[8457, 6743, 1824, 9128, 8721] ⇒ 6743

[[5570, 4365, 9251, 3949, 4418],
 [3421, 3025, 3874, 2719, 3004],
 [4150, 3838, 4153, 3007, 2830]] ⇒ 3838

[[4, 75, 11, 37, 58],
 [31, 65, 34, 29, 54]] ⇒ 65

[[839, 124, 374, 775, 532],
 [677, 195, 828, 516, 110]] ⇒ 195

[[3, 2, 5, 2, 7],
 [3, 3, 5, 1, 6],
 [3, 3, 5, 2, 6]] ⇒ 3

[194, 154, 5, 57, 17] ⇒ 154
---
array([8903, 7994, 6143, 3206, 5932]) gives 7994

array([[519, 164, 658, 629, 588,  27, 652],
       [657, 952, 779, 692, 998, 977, 898]]) gives 164

array([ 71, 867, 458, 124]) gives 867

array([ 570,  338,  -21, -583,   -1, -281]) gives 338

array([ 32,  16, -29,   3,  -2]) gives 16

array([1690, 6976, 5228, 9912, 1356, 6051, 8620]) gives 6976

array([ 70,  27, 140, 111, 229]) gives 27

array([[3534, 5847, 3902, 5136, 4664, 2983],
       [1302, 5050, 1161, 8258, 7797, 5403],
       [3842, 4675, 3861, 5104, 4994, 4414]]) gives 5847

array([-18, -23,  33, -42]) gives -23
---
Q:
+2.76 -2.59 +3.00 -2.46 +2.53 +2.27 -1.32
+6.81 -2.51 -4.70 -0.17 -4.95 -6.21 +3.57
+5.04 -1.39 -3.12 +0.23 -3.31 -4.13 +2.46
A: +2.46

Q:
-1.46 -4.10 +1.86 -0.70 +3.06 -2.77 +1.67
-4.62 +0.36 -2.58 +1.02 +4.36 +2.46 +2.52
+1.31 -2.38 +1.19 -5.06 -5.90 -3.56 -2.65
A: -2.65

Q:
+3.43 +1.19 -0.38 +2.82 +1.50 -0.58 -1.03
+4.39 +1.82 +4.82 -0.46 -0.17 -3.16 -3.16
+1.85 -0.71 +3.93 -0.15 -4.10 +0.53 +1.29
A: +1.29

Q:
-1.14 -6.41 +0.44 -2.57 -5.41 +0.18
-4.96 -1.72 +4.59 +2.26 -0.78 -2.26
+4.41 -1.20 +4.01 -1.44 +3.45 +5.77
A: +5.77

Q:
+6.54 -3.17 -4.53 -1.76 +0.27
-3.38 -1.75 +4.02 +2.32 +1.06
-0.47 -1.22 +3.09 +1.01 -0.71
A: -0.71

Q:
+3.29 +2.16 -5.70 -3.00
-0.26 -2.19 -4.23 -3.43
-0.69 +0.95 -0.79 +0.39
A: +0.39

Q:
+1.82 +2.83 -4.14 -1.38 -6.34
+1.35 +1.27 +0.76 +2.66 -3.95
-2.83 +2.83 -2.43 -0.62 -5.49
A: -5.49
---
[-0.098, -0.133, 0.100, 0.006, 0.116, -0.063, -0.136] >> 0.116, 0.100

[[-109.247, -109.643, 111.069, 77.790, -60.318],
 [5.076, -87.263, 131.890, 71.914, -51.510],
 [-204.505, -113.151, 40.992, 42.526, -36.693]] >> 131.890, 111.069

[-0.16, -0.12, -0.02, 0.03, 0.16, -0.07] >> 0.16, 0.03

[-11.217, -2.639, 4.599, 9.412] >> 9.412, 4.599

[0.06, -0.15, 0.12, 0.07] >> 0.12, 0.07

[-1.99, -0.01, -0.73, 0.57, -0.63, 1.55, 1.18] >> 1.55, 1.18

[9.87, -14.13, 17.27, -13.04] >> 17.27, 9.87

[[-55.2, -19.1, -170.8, -22.3, -9.6, 108.2, 4.7],
 [31.0, 131.6, 113.1, 139.6, -105.5, 100.0, 137.8],
 [52.8, -183.5, -150.7, 16.0, 142.9, -34.6, -18.6]] >> 142.9, 139.6
---
59,47,79,3 → 59, 3

179,235,58,245,247 → 179, 247

277,838,239,588,316 → 277, 316

19,152,200,111,140,242
225,118,32,157,96,149
→ 19, 149

41,671,638,947,963,936,652 → 41, 652

4,8,2,4,1,3 → 4, 3

578,752,221,448 → 578, 448

16,-13,-24,37,-28,22,48
10,-9,17,-24,17,17,-5
→ 16, -5

304,329,412,311,164,642,157
442,166,235,471,337,551,225
142,227,306,777,360,462,713
→ 304, 713

18,-40,3,-33,-34,-35,-24
-11,-7,10,-42,16,-45,34
-36,-35,25,-27,-15,8,4
→ 18, 4
---
[[0.15, -0.20, 0.18, 0.00], [0.13, 0.06, 0.12, 0.19]] ans = 0.12
[0.123, 0.068, -0.106, 0.027, -0.010, -0.145] ans = -0.106
[9.57, 8.48, 7.10, -1.29, -12.64] ans = 7.10
[[-0.06, -0.03, -0.07, -0.12, -0.14, -0.12], [0.15, 0.02, -0.14, -0.14, -0.16, -0.11]] ans = -0.14
[-0.160, 1.614, 0.602, 1.510, 0.746, -1.788] ans = 0.602
[[7.7, -81.5, -0.4, -7.5, -50.5, 160.0, 40.9], [154.3, -194.7, -58.7, -30.0, -11.6, -71.6, -3.5]] ans = -58.7
---
-1.15 +4.01 -3.31 -1.19 +2.94 +0.76
-0.87 +5.66 -4.54 +1.29 -2.41 -6.81
-1.75 +3.99 +6.22 -1.71 -5.65 +1.36
out +5.66

+2.48 +2.01 +1.74 -0.52 -2.29
-1.67 -5.02 -2.62 +0.06 -0.58
-2.23 -1.16 -1.31 -0.44 +2.43
out -5.02

+0.74 -1.11 -4.00 -0.39 +1.70 +6.68 +2.41
-4.02 -2.67 +1.91 +2.06 -2.08 +0.19 +0.65
-3.27 -2.36 +2.59 +2.78 -1.64 +0.62 +1.04
out -2.67

+1.72 -1.13 -1.32 -0.48 +4.41 +0.20
-4.54 +2.11 -2.56 -0.31 +3.47 -0.81
+3.28 -2.87 -3.93 -0.68 +1.17 -5.62
out +2.11

-3.16 +2.95 -1.01 +0.90
-5.35 +0.16 +0.28 -1.13
-5.12 +2.27 +1.12 -3.47
out +0.16

-5.04 -4.28 -4.48 -1.70 -4.06 +6.26
+4.91 +0.16 +2.89 -0.47 -1.26 -6.87
+2.96 -6.23 -0.83 +0.44 -1.18 -5.82
out +0.16

+5.92 -1.61 -5.40 +0.79
-1.41 +0.49 +1.55 +0.23
-2.85 -0.60 +0.94 +1.12
out +0.49

+2.40 -0.11 +1.58 +0.69
-2.64 -4.77 -3.39 -5.45
-2.68 +0.76 -1.97 -0.86
out -4.77

+2.07 -4.14 +2.12 -3.12 +1.64
-4.42 +2.88 -3.37 +4.16 -6.02
-4.24 -4.44 -4.38 -4.06 -1.46
out +2.88

-0.84 +0.49 +0.00 +0.61 -1.60 +0.30
-2.25 -0.06 -0.30 +1.76 -1.83 +1.52
+1.60 -1.47 +0.25 -0.98 +6.19 +0.31
out -0.06
---
-4.36,+1.15,+1.82,+0.21,-5.73,-0.43,+0.06 >> -4.36

+0.57,-2.48,+5.01,+4.48,-4.48 >> -2.48

-6.54,+6.73,+4.81,-0.24,+6.50 >> -0.24

-0.21,-3.87,-2.76,+1.99,+4.25
+0.85,+4.69,+3.20,-2.26,-5.20
-4.40,-2.64,-0.92,+0.29,+3.30
>> -4.40

-4.19,+5.11,-5.18,+0.82,-3.33,-2.69
+4.58,-5.09,+4.86,+1.22,+2.57,+1.43
>> -5.09

-4.26,+4.07,+0.77,+2.03,+1.28,-0.91
-6.54,+6.06,+2.08,+2.39,+1.27,-0.73
+3.31,-2.87,-2.07,-0.52,+0.10,-0.19
>> -4.26
---
-0.77 +3.64 +3.88 -4.71 -1.96 +1.03 -5.28 ⇒ -5.28

-2.72 -3.40 -1.49 -0.05 +2.92 -1.18 +5.19
-2.93 +1.33 -3.00 +5.33 +4.42 -3.27 +6.65
-4.18 +1.02 +0.47 +6.50 +5.05 -4.43 +4.49
⇒ +5.19

+2.31 +2.23 +0.34 +5.17 -4.31 ⇒ -4.31

-2.89 -0.81 +2.87 +0.61 +5.33 -2.21 -4.15 ⇒ -4.15

+2.46 +0.27 -0.32 +0.51 +5.09 -0.18 -1.74 ⇒ -1.74

-0.72 +5.01 +3.01 -0.88 +0.30 ⇒ +0.30

-1.76 +2.06 +5.16 +3.23 -2.14
-0.56 +4.54 +5.57 -0.21 -3.35
⇒ -2.14
